In the rows, 128 means zero.
Each row of numbers belongs to one of the objects below and depends on some of the facts about them. Some rows are named. Which object is each other row?

There are 2 kinds of fact about the objects: γ, ζ.
γ: refers to; ζ: points at
bafus	γ	zustopus; bebar	γ	goplem; bebar	γ	pidren; bizonal	γ	gralegro; bizonal	γ	grobrol
bizonal	γ	stode; braplak	γ	setibrak; briklir	γ	giron; briklir	γ	fubridre; brostus	γ	pleski
brupus	γ	plotel; bruste	γ	setibrak; bruste	γ	dreme; dedo	γ	klutodil; dedo	γ	trudrim
dedo	γ	fluzol; desku	γ	zustopus; digi	γ	faklus; digi	γ	vemo; disto	γ	fluplono
disto	γ	klomoso; dostin	γ	vastir; dreme	γ	braplak; dreme	γ	treler; dropla	γ	nuplim
dropla	γ	zizon; faklus	γ	gradus; flaraskes	γ	vapok; flibren	γ	riske; flirugrem	γ	gretos
flirugrem	γ	zani; fluge	γ	tremis; fluge	γ	tozite; fluplono	γ	riske; fubridre	γ	gregos
fubridre	γ	gegra; fubridre	γ	skoladom; gegra	γ	maskar; gezum	γ	klutodil; giron	γ	bragrik
gitra	γ	pomem; govon	γ	vastir; gradus	γ	vapok; gralegro	γ	fleba; gravin	γ	steski
gravin	γ	dedo; gregos	γ	trudrim; grenem	γ	fluplono; gretos	γ	terel; greze	γ	braplak
gridri	γ	gregos; grigava	γ	trabru; kabek	γ	mafa; kabek	γ	riske; kabik	γ	nuplim
kavolin	γ	tivuvik; kavolin	γ	desku; kavolin	γ	bafus; kavolin	γ	trudrim; kavolin	γ	gozi
kefu	γ	gitra; kileskor	γ	tremis; kileskor	γ	pomem; klamel	γ	trabru; klamel	γ	fluplono
klomoso	γ	zustopus; klutes	γ	riske; klutes	γ	fuskel; klutodil	γ	zustopus; klutodil	γ	klutes
klutodil	γ	gozi; kofuzur	γ	desku; kofuzur	γ	skudi; kofuzur	γ	brana; login	γ	desku
login	γ	fluplono; lustem	γ	ruru; mabriskos	γ	klutodil; mabriskos	γ	rafik; mabriskos	γ	braplak
maplo	γ	luzosa; migru	γ	zustopus; migru	γ	skudi; moskabror	γ	maskar; moskabror	γ	klutes
mube	γ	zotu; mube	γ	nudras; mudrul	γ	troti; murur	γ	gralegro; muskal	γ	flivon
nabogror	γ	skoli; nudras	γ	brupus; nuplim	γ	tuzek; pidren	γ	gegra; pidren	γ	disto
pleskes	γ	toplitro; pleskes	γ	mafa; pleskes	γ	kavolin; pleski	γ	klutodil; plunek	γ	gregos
pomem	γ	greze; pudru	γ	fluzol; rafik	γ	fluplono; resto	γ	beli; riske	γ	gradus
ruru	γ	faklus; ruru	γ	desku; ruru	γ	fluplono; setibrak	γ	vapok; setibrak	γ	fleba
sisko	γ	faklus; sisko	γ	gralegro; sisko	γ	stode; skoli	γ	vemo; skoli	γ	desku
sogrin	γ	plubrun; stibas	γ	trasan; stiflu	γ	goplem; stiflu	γ	disto; stode	γ	vemo
stode	γ	setibrak; stode	γ	fluzol; stostur	γ	grigava; stostur	γ	luzosa; stostur	γ	fluge
stunuk	γ	briklir; stunuk	γ	kabik; tarubrek	γ	pomem; terel	γ	flivon; tivoter	γ	zustopus
tivoter	γ	klomoso; tivuvik	γ	goplem; tivuvik	γ	plotel; tozite	γ	desku; tozite	γ	digi
trasan	γ	zustopus; tredrak	γ	skoli; tredrak	γ	plotel; tredrak	γ	dostin; treler	γ	bafus
tremis	γ	vemo; tremis	γ	zizon; troti	γ	bragrik; trutres	γ	bazigun; tuzek	γ	plotel
tuzek	γ	fluzol; vakas	γ	dreme; vakas	γ	pudru; vastir	γ	pidren; veske	γ	gozi
vipus	γ	veske; vistu	γ	gunak; vizo	γ	nabogror; vizo	γ	vakas; vuvum	γ	login
zanu	γ	drotudi; zanu	γ	skudi; zedo	γ	gegra; zegrel	γ	vapok; zegrel	γ	pomem
zizon	γ	fluplono; zustopus	γ	faklus; zustopus	γ	gradus; baze	ζ	terel; bebar	ζ	meza
bizonal	ζ	skudi; bragrik	ζ	zani; brana	ζ	flaraskes; bratil	ζ	bebar; brepa	ζ	neflagros
briklir	ζ	gunak; brostus	ζ	fubridre; brupus	ζ	brepa; bruste	ζ	stibas; dafubin	ζ	mube
dedo	ζ	dafubin; desku	ζ	fleba; digi	ζ	guden; disto	ζ	desku; ditrugo	ζ	flibren
dropla	ζ	gibrun; drotudi	ζ	troti; faklus	ζ	gegra; fazasis	ζ	flirugrem; fegregar	ζ	tisen
fetros	ζ	gregos; flibren	ζ	modo; flirugrem	ζ	klabrul; flivon	ζ	nabogror; fluge	ζ	drimudra
fluti	ζ	doklosek; fubridre	ζ	pidren; fuliro	ζ	giron; gegra	ζ	bazigun; giron	ζ	ruru
gitra	ζ	sovas; goplem	ζ	brupus; gravin	ζ	vistu; grenem	ζ	trigru; greze	ζ	bafus
griflon	ζ	vemekol; grobrol	ζ	treler; guden	ζ	netran; kabek	ζ	tufu; kabik	ζ	vastir
kavolin	ζ	trugral; kedri	ζ	grigava; kefu	ζ	kofuzur; kefum	ζ	fetros; klabrul	ζ	pleskes
klamel	ζ	vipus; klomoso	ζ	maskar; klutes	ζ	bratil; klutodil	ζ	nepibro; kofuzur	ζ	toklegul
lano	ζ	gozi; lepir	ζ	fegregar; litrak	ζ	klutes; login	ζ	nufle; mabriskos	ζ	lano
mafa	ζ	fluge; maplo	ζ	trudrim; migru	ζ	govon; mube	ζ	litrak; mudrul	ζ	kabek
murur	ζ	faklus; nabogror	ζ	tuzek; nakoram	ζ	lepir; nastos	ζ	plosor; nazom	ζ	fuskel
neflagros	ζ	nubrisku; nepibro	ζ	brana; netran	ζ	plupil; nidi	ζ	tobrer; nubrisku	ζ	zanu
nudras	ζ	gradus; nufle	ζ	zustopus; nuplim	ζ	klutodil; pidren	ζ	lilebrus; pleski	ζ	zubras
plosor	ζ	skoladom; plotel	ζ	flivon; plubrun	ζ	vakas; plupil	ζ	sogrin; poge	ζ	plubrun
riske	ζ	braka; ruru	ζ	vuvum; sisko	ζ	tuvuk; skagrale	ζ	kabik; skoladom	ζ	baze
skoli	ζ	nastos; skudi	ζ	ditrugo; sogrin	ζ	bizonal; sovas	ζ	pleski; stedas	ζ	digi
stibas	ζ	tridim; stode	ζ	gitra; stunuk	ζ	gralegro; tadru	ζ	beli; tarubrek	ζ	tuki
terel	ζ	trasan; tigrom	ζ	griflon; tisen	ζ	sazin; tobrer	ζ	mafa; toklegul	ζ	drotudi
toplitro	ζ	fluplono; tozite	ζ	nakoram; traflak	ζ	kefu; treler	ζ	vizo; tridim	ζ	nazom
trigru	ζ	bepur; trofa	ζ	setibrak; trudrim	ζ	muskal; trusizun	ζ	maplo; trutres	ζ	vubru
tufu	ζ	stunuk; tuplir	ζ	zegrel; tuvuk	ζ	stedas; vemekol	ζ	zedo; vemo	ζ	lefli
vipus	ζ	zaplem; vizo	ζ	sisko; vobra	ζ	luzosa; vuvum	ζ	toplitro; zani	ζ	tivoter
zaplem	ζ	dropla; zedo	ζ	tozite; zegrel	ζ	mabriskos; zonur	ζ	plunek; zosta	ζ	murur
zubras	ζ	kavolin; zustopus	ζ	trabru

Known rows:
[119 121 133 122 141 132 145 127 143 110 126 121  96 128 134 105 122 150
 126 139  95 126 143 127 130 139 134 132 124 132 123 144 114 143 106 125
 129]: nepibro
[118  93 133 124 147 142 104 150 119 111 127 135  99 116 146 102 104 140
  94 168 123 117 103 116 124 107 110 151 155 134 118 120 135 129 136 136
 120]: bafus
[123 110 159  96 176 143  73 182 113 100  72 129  66 159  93 193 146 134
  68  41 128 121 106  61 156 163  38 144 117  74 134 190 114  49 152 104
 102]: treler
[129 137 163 131 133 128 148 118 138 118 108 115  99 161 126 111 125 144
 147 129  79 134 152 120 135 143 121 110 109 123 124 153 124 147  89 137
 123]: trutres
[ 93 106 100 112 138 125 143 143 147 104 135 130  82  95 144 101 131 159
 108 142 104 119 135 132 120 150 151 147 134 138 127 141 115 146 119 111
 138]: bazigun
[112 126 128 147 152 142 155 134 147 126 124 101 132 137  99 115 101 168
 132 161 119 104 106 128 135 104 119 137 117 130 106 130 104 139 130 138
  88]: dostin
[119 140 127 131 137 139 147 125 155 122 125  94 125 169  90 124  99 148
 146 147  96 104 125 108 131 132 107 140 114 121 103 124 124 155 105 145
  88]: nudras
[152 125 145 120 145 151 131 144 143 143 137 118 150 118 115 103 131 160
 154 139 135 147 127 113 117 138 108 116 112 149 120 144 108 142 151 121
 139]: tremis
[131 108 104 116 160 129 158 166 143 140 135 131 118  98 150  83 146 159
 115 153 133 143 119 134 117 151 134 144 130 156 122 148  91 143 163 109
 142]: trabru
[154 126 162 145 154 137 133 125 131 127 116 133 122 145 145  91 128 164
 126 151 109 148 120 121 130 111 111 123 116 155 119 149 108 136 136 140
 118]: vuvum
[177 134 170 140 157 129 141 132 123 142 116 113 137 170 140  89 124 142
 135 146 100 149 118 107 140 118  93 111 114 149 112 149 115 148 130 143
 100]: login
[140  94 110 118 162 126 148 151 118 130 126 123  97 128 151 109  96 123
 111 155 103 131 112 121 136 138 123 150 146 134 113 137 122 153 120 128
 114]: mafa
[100 120 105 122 136 131 151 143 155 115 133 102 108 132 107 118 109 152
 124 155 109 101 120 122 122 145 118 152 124 122 114 133 119 151 114 133
 108]: zotu
[115 114 191  99 154 116 193 173 151 126 115 157 135 113  49 111 209 131
 124 139  55 116 142 218 115 132 109 112 143  76  91  72 163 163 119 149
 158]: lepir
[108 115 109 121 139 112 157 138 148 118 123 117  82 132 136 110 124 143
 123 143  92 113 145 125 125 160 132 139 126 128 125 141 118 155  97 125
 126]: zani
[102 122 151 122 136 173 123 138 119  79 134 121  78  87 140 104 107 155
 112 152  76 138 136 120 137  96 160 132 143 129 102 137 110 120 144 113
 128]: plunek
[138 134 139 119 142 126 151 128 142 124 124 104  99 156 125 119 108 130
 147 136  83 130 147 104 130 143 119 121 111 124 116 150 122 155  93 134
 116]: zosta
[167 112 143 132 163 127 147 134 114 142 118 106 122 168 139 110  98 122
 131 153  99 138 108 112 141 124  95 129 126 133 111 134 124 155 127 147
  92]: klomoso
[126  94 138 137 147 129 109 133 127 112 118 140  94 108 175  85 120 159
  93 163 113 129 113 125 127 116 117 153 142 152 130 134 128 135 126 134
 132]: trasan
[144 103 192 151 146 157 100 108 107 113 106 143 108 120 148 120  96 146
 125 134 107 145 136 131 144  94 121  94 118 138 135 144 132 122 101 142
 123]: mabriskos

Rows to name:
No name comes twice in this set of rows, the named rows included.
[122 116 101 104 149 130 156 162 144 133 141 127 113  94 141  83 153 163
 127 151 126 134 125 119 109 158 132 144 132 149 121 145  95 141 158 105
 151]  luzosa
[153 140 183 139 137 139 138 123 144 136 116 126 136 133 131  85 165 186
 141 129 103 158 153 120 127 118 119  98  99 153 128 164  93 130 142 134
 139]  stostur
[122 126 141 126 138 146 115 141 144 124 125 114 131 137 109 116 106 157
 137 153 125 114 119 100 114 121  98 143 119 136 113 126 133 138 129 135
 118]  nabogror
[132 132  90 110 146 144 155 155 146 133 144  78 139 154  88 127  74 124
 149 169 116  94  99  85 127 136  98 165 129 119  87 115 130 170 131 137
  76]  plotel
[156 105 148 120 144 148 120 117 121 144 123 121 126 134 118 144  83 122
 168 125 125 133 148 121 130 151 113  95 110 133 143 141 134 148  87 128
 124]  greze
[150 159 163 104 140 174 166 136 109 101 134  92  99 119 110 115 101 130
 170 134  53 150 152  93 148 115 153 108 121 116  79 149 107 150 144 111
 108]  briklir
[179  95 136 117 171 127 150 144  95 148 116 118 115 150 148 112  87 107
 136 142 107 158 119 118 147 148 104 120 133 138 123 142 123 162 125 133
 104]  riske
[128 135 158 124 148 178 155 130 112  87 139 112  94  95 126 114  95 142
 144 148  64 146 147 113 150  90 169 117 132 127  93 144 100 128 144 113
 109]  fubridre
[130 146 134  94 137 168 158 147 125  89 142 104  92  94 121 107 109 144
 151 143  67 148 157  94 135 124 163 124 132 130  91 151 102 145 140 104
 129]  giron
[110 140 171 114 154 147  73 168 134  98  61 126  91 156  71 182 156 167
  84  31 117 120 118  58 157 141  40 131 108  77 134 192 110  38 150 116
 101]  vizo
[139 143 170 139 143 159 136 127 140 121 128 124 134 121 117 104 116 174
 153 142 106 143 139 114 132 103 130 110 104 151 112 148 104 127 138 130
 118]  dropla

Now the same objects, written a new way:
Some rows with their names:
[139 157 124 149 102 195 103 148 141 154 155 138 130 127 103 106 114 165
 138 121 125  73  93  82 136 145  85 137 104]: gunak
[121 119 127 123 149 168 123 116  67 120 126 157 140 117  59 103 125 169
 172 134 146 112 120  50 180 119  71 138  75]: grenem
[148 130 111 137  89 182  88 130 132 144 150 150 132 137  89 114 128 173
 146 126 126 106  79  97 137 136  89 169 111]: lano
[145 116 110 196 153 167 116 113 127 159 125 121 164 166 116  51 177 149
 170 114 162 145 128 119 134 106 100 133 106]: bizonal
[147 143 109 134 102 184  88 134 135 149 152 147 132 138  96 102 124 172
 144 124 129  96  78  93 139 136  90 159 109]: zonur
[152 117 111 178 133 175  90 114 141 167 127 136 158 164 114  51 178 180
 158 115 153 125  96 123 133 142  95 134  73]: ditrugo
[151 117 134 145  55 182  85 131 141 128 148 153 129 128  68 123 131 164
 148 128 123 117  82 106 137 138  89 174 105]: nubrisku
[150 131 106 131 101 181  85 123 136 147 148 152 135 137  91 105 134 175
 147 123 127 118  77  93 140 134  91 174 120]: flivon
[116 125 120 161 115 197 123 147 140 129 134 137 148 108  95  72 130 145
 152 119 127 129 126  51 169 118  97 135 200]: gregos
[138 160 133 147 131 193  99 148 138 156 157 137 131 132 101 102 127 172
 133 118 124  77  91  77 144 140  87 136  92]: sazin
[135 155 112 121  64 171 108 121 118 111 141 145 128 117  66  97 103 137
 164 135 143 146  82  53 182 106 108 144 202]: treler
[152 116 139 146  50 178  84 124 142 121 145 155 129 127  61 123 137 160
 150 129 122 132  82 110 134 136  89 183 104]: toklegul
[147 154 134 125 164 175  84 143 109 163 158 145 138 162  91  90 185 185
 127 111 125 129  76  75 183 107 103 145  70]: fegregar
[137 150 154 197 144 192 123 122  70 112 130 120 149 127 100  61 101 154
 125 136 122  72 123  72 166 105  71 149 202]: gradus
[142 121  96 125 153 166 120 118  76 117 140 134 141 109 120 122 123 138
 168 128 124 135 125  79 177 105  92 154  99]: skoli
[134 116 108 145 107 174 105 120 114 117 129 151 150 118  83 100 132 156
 158 130 132 143 111  61 176 108  93 165 195]: vipus
[118 138 107 161  96 187  90 148 142 148 158 125 131 136 108 117 117 154
 151 120 129  75  86  97 137 135  97 140 101]: fluzol
[148 141 109 132 102 182  87 130 134 148 152 149 133 139  94 104 127 173
 145 124 129 103  78  94 140 137  90 164 112]: plubrun
[116 121 104 181 120 176 114 149 123 117 141 122 148 120 106 105 117 139
 163 122 135  98 124  61 170 107 101 135 190]: pudru
[149 120 106 151 129 169 119 125 108 116 132 149 151 112 104 109 127 141
 159 128 127 140 124  56 173 106  94 156 183]: fluge

Name these rows:
No name comes twice in this set of rows, the named rows included.
[152 117 110 178 132 173  93 113 144 171 125 132 158 166 116  52 181 181
 162 113 159 136 105 121 134 142 101 132  71]  skudi
[150 124 116 130  86 182  86 126 142 151 150 152 132 124  85 113 147 171
 152 121 124 125  78  96 137 137  93 177 125]  goplem
[153 147 122 198 143 182 126 146 113 115 134 148 153 116  97  92 106 139
 132 124 133 111 126  51 173 112  83 133 190]  kileskor
[149 148 135 126 164 175  84 142 107 159 158 146 139 162  86  95 187 185
 126 110 124 132  75  76 181 108 104 149  68]  vemekol
[151 167 115 122 111 170  89 114 144 166 136 123 129 165  91  51 116 142
 170 115 161 134  77 114 135 131 107 132  89]  netran
[119 130 135 159 119 197 123 146 131 125 131 137 147 111  91  72 121 153
 144 128 126 113 125  54 169 115  85 134 204]  moskabror
[136 128 104 129  88 185  87 136 138 146 150 150 131 140  92 106 133 173
 152 123 131 111  77  97 140 136  97 166 124]  trudrim
[134 117 103 181 125 170 104 129  92 112 130 137 155 144  83 105 114 144
 151 130 149 133 104  60 178 106  93 155 192]  bruste
[135 134 151 123  55 184 124 114  80 113 129 124 148 117 119  97 106 186
 127 137 123 131 123 124 179 104 103 142 197]  zustopus
[146 116 141 154  66 169  99 118 121 112 127 155 143 109  60 123 138 143
 164 134 123 145 123  65 166 108  86 170 164]  vuvum
[149 142 104 134 119 168  89 137 125 149 157 134 132 132 115 118 124 155
 156 122 125  85  84 104 138 117  93 164  74]  vemo
[134 168 117 122  75 168 101 117 123 111 152 132 125 110  58  87 100 136
 171 133 135 146  78  50 182 105 107 148 206]  vizo
[153 154 121 205 141 188 125 148 107 111 129 154 156 133  79  90 101 136
 128 126 148 117 124  51 177 118  83 133 195]  pomem

